Below are the code and all the weights of a small trained network. Each question names an input and a class and asks about switching units off, where a switched-off unit gives its printed mean instead of its output.

import numpy as np


def w(rows, s, z=0):
    codes = np.array(rows[::2]) - 128.0
    scale = np.full(codes.shape[1], s)
    scale[-1] = z or s
    return codes * scale


def norm(h):
    return h / np.sqrt((h * h).mean(-1, keepdims=True) + 1e-5)


def f(y):
    return np.maximum(y, 0)


def log_softmax(a):
    a = a - a.max(-1, keepdims=True)
    return a - np.log(np.exp(a).sum(-1, keepdims=True))


def net(x, mask):
    res = np.array(x, float).reshape(1, 3) / 4 @ E
    u = 0
    for l in range(2):
        y = f(norm(res) @ A[l][:, :-1].T + A[l][:, -1])
        res = res + np.where(mask[u : u + 8], y, B[l][:, -1]) @ B[l][:, :-1]
        u += 8
    return log_softmax(norm(res)[-1] @ U[:, :-1].T + U[:, -1])


A, B = {}, {}
E = w([
[99,12,111,252,47],'x0',
[97,186,95,127,73],'x1',
[209,136,124,119,81],'x2',
],0.0038)
A[0] = w([
[100,200,112,163,54,55],'0.n1',
[81,142,125,135,176,42],'0.n2',
[45,96,142,126,180,40],'0.n3',
[255,120,139,120,89,8],'0.n4',
[177,30,131,139,168,121],'0.n5',
[133,105,144,187,86,207],'0.n6',
[199,110,134,142,230,60],'0.n7',
[183,209,130,163,209,58],'0.n8',
],0.0095,0.0017)
B[0] = w([
[21,239,244,127,108,239],'0.n1',
[209,156,115,190,144,197],'0.n2',
[207,176,43,195,215,228],'0.n3',
[192,182,44,245,254,231],'0.n4',
[16,221,208,101,64,248],'0.n5',
[82,20,40,63,167,253],'0.n6',
[35,227,195,111,76,232],'0.n7',
[153,36,55,58,66,251],'0.n8',
],0.008,0.0039)
A[1] = w([
[136,42,112,164,80,64],'1.n1',
[95,112,98,98,97,84],'1.n2',
[181,136,120,243,163,150],'1.n3',
[199,103,120,53,113,2],'1.n4',
[98,88,143,248,60,196],'1.n5',
[119,126,126,166,96,209],'1.n6',
[109,169,195,155,71,37],'1.n7',
[180,98,51,138,91,88],'1.n8',
],0.012,0.00092)
B[1] = w([
[130,45,112,64,163,174],'1.n1',
[99,102,126,203,138,221],'1.n2',
[150,181,24,203,189,253],'1.n3',
[151,29,126,108,146,220],'1.n4',
[246,185,157,52,120,222],'1.n5',
[142,117,126,95,128,171],'1.n6',
[62,156,183,67,110,234],'1.n7',
[49,169,159,162,114,201],'1.n8',
],0.013,0.0042)
U = w([
[173,2,96,25,155,204],'0',
[191,206,41,177,196,207],'1',
[70,218,214,62,99,193],'2',
[53,119,112,165,133,178],'3',
[182,103,192,186,95,8],'4',
[183,109,191,192,86,5],'5',
[174,104,131,178,35,1],'6',
],0.0095,0.0042)

Each question gives the input, the list of numbers given to net, and the class t.
The units are the neurons (one row each of A and B). Each row of codes is followed by its name. A weight is (code - 128) times the scale printed after its matrix; where a second scale follows, it is the last column's (A, B and U).
mask holds one flag per neuron, layer by layer. A switched-off neuron (its flag False) gives its mean, the last column of its row in B, instead of its output. The means were averaged over made-up inputs and are rounded, as every weight is.
A unit's drop is (log p(t) with every unit on - log p(t) with that unit switched off) / (log p(t) with every unit on - log p(t) with every unit switched off).
The circuit of an input: a set's keep is (log p(t) with only the set's units on - log p(t) with every unit switched off) / (log p(t) with every unit on - log p(t) with every unit switched off). Starting from the 12 units with the biggest drops (on a tie, the unit counted first), units are removed one at a time, each time the one whose removal leaves the highest keep (on an exact tie, the one counted first), for as long as the keep stays at least 0.8.
circuit, biggest first: the units of the circuit, biggest drop first
top k neurons: the k neurons with the biggest drops, biggest first
top k neurons in layer l: the k neurons of layer l with the biggest drops, biggest first
drop when u is switched off: that unit's drop, to one decimal
input [0,-6,-4], class 2: top neuron	[0.n5]
input [-8,6,7], class 0: top 4 neurons	[1.n4, 0.n8, 1.n3, 0.n3]
input [-8,-7,-5], class 0: circuit, biggest first	[0.n8, 0.n1, 1.n4]
input [-8,-4,-6], class 0: top 2 neurons	[0.n8, 0.n1]
input [-8,-6,1], class 0: top 3 neurons in layer 0	[0.n8, 0.n1, 0.n5]
input [5,3,-7], class 1: top 2 neurons in layer 0	[0.n3, 0.n8]
input [5,8,-3], class 2: circuit, biggest first	[0.n1, 1.n5]
input [3,-6,-4], class 2: top 2 neurons in layer 0	[0.n5, 0.n4]
input [6,8,-6], class 2: top 4 neurons in layer 0	[0.n1, 0.n8, 0.n4, 0.n2]
input [-2,1,1], class 3: top 4 neurons	[1.n8, 1.n5, 1.n2, 0.n6]
input [6,-2,-3], class 0: circuit, biggest first	[0.n6, 1.n5]
input [-8,-3,-8], class 0: top 2 neurons in layer 0	[0.n8, 0.n4]
input [-2,7,5], class 2: top 3 neurons	[0.n1, 0.n3, 1.n7]
input [5,6,-2], class 2: top 2 neurons in layer 1	[1.n5, 1.n4]
input [-3,-6,4], class 2: top neuron	[0.n7]
input [-8,-6,0], class 0: circuit, biggest first	[0.n8, 1.n4]
input [8,1,-8], class 0: top 3 neurons	[1.n1, 0.n4, 0.n6]
input [7,-3,5], class 0: top 2 neurons in layer 1	[1.n1, 1.n5]
input [6,-1,5], class 0: top 2 neurons in layer 0	[0.n6, 0.n3]
input [4,-5,-7], class 1: circuit, biggest first	[0.n3]
input [4,-6,-1], class 2: top 2 neurons in layer 0	[0.n5, 0.n8]
input [4,3,0], class 0: drop when 0.n7 is switched off	0.4
input [8,7,-6], class 0: drop when 0.n4 is switched off	0.2
input [4,4,-7], class 1: drop when 0.n8 is switched off	0.1
input [1,8,-1], class 2: drop when 0.n1 is switched off	0.1
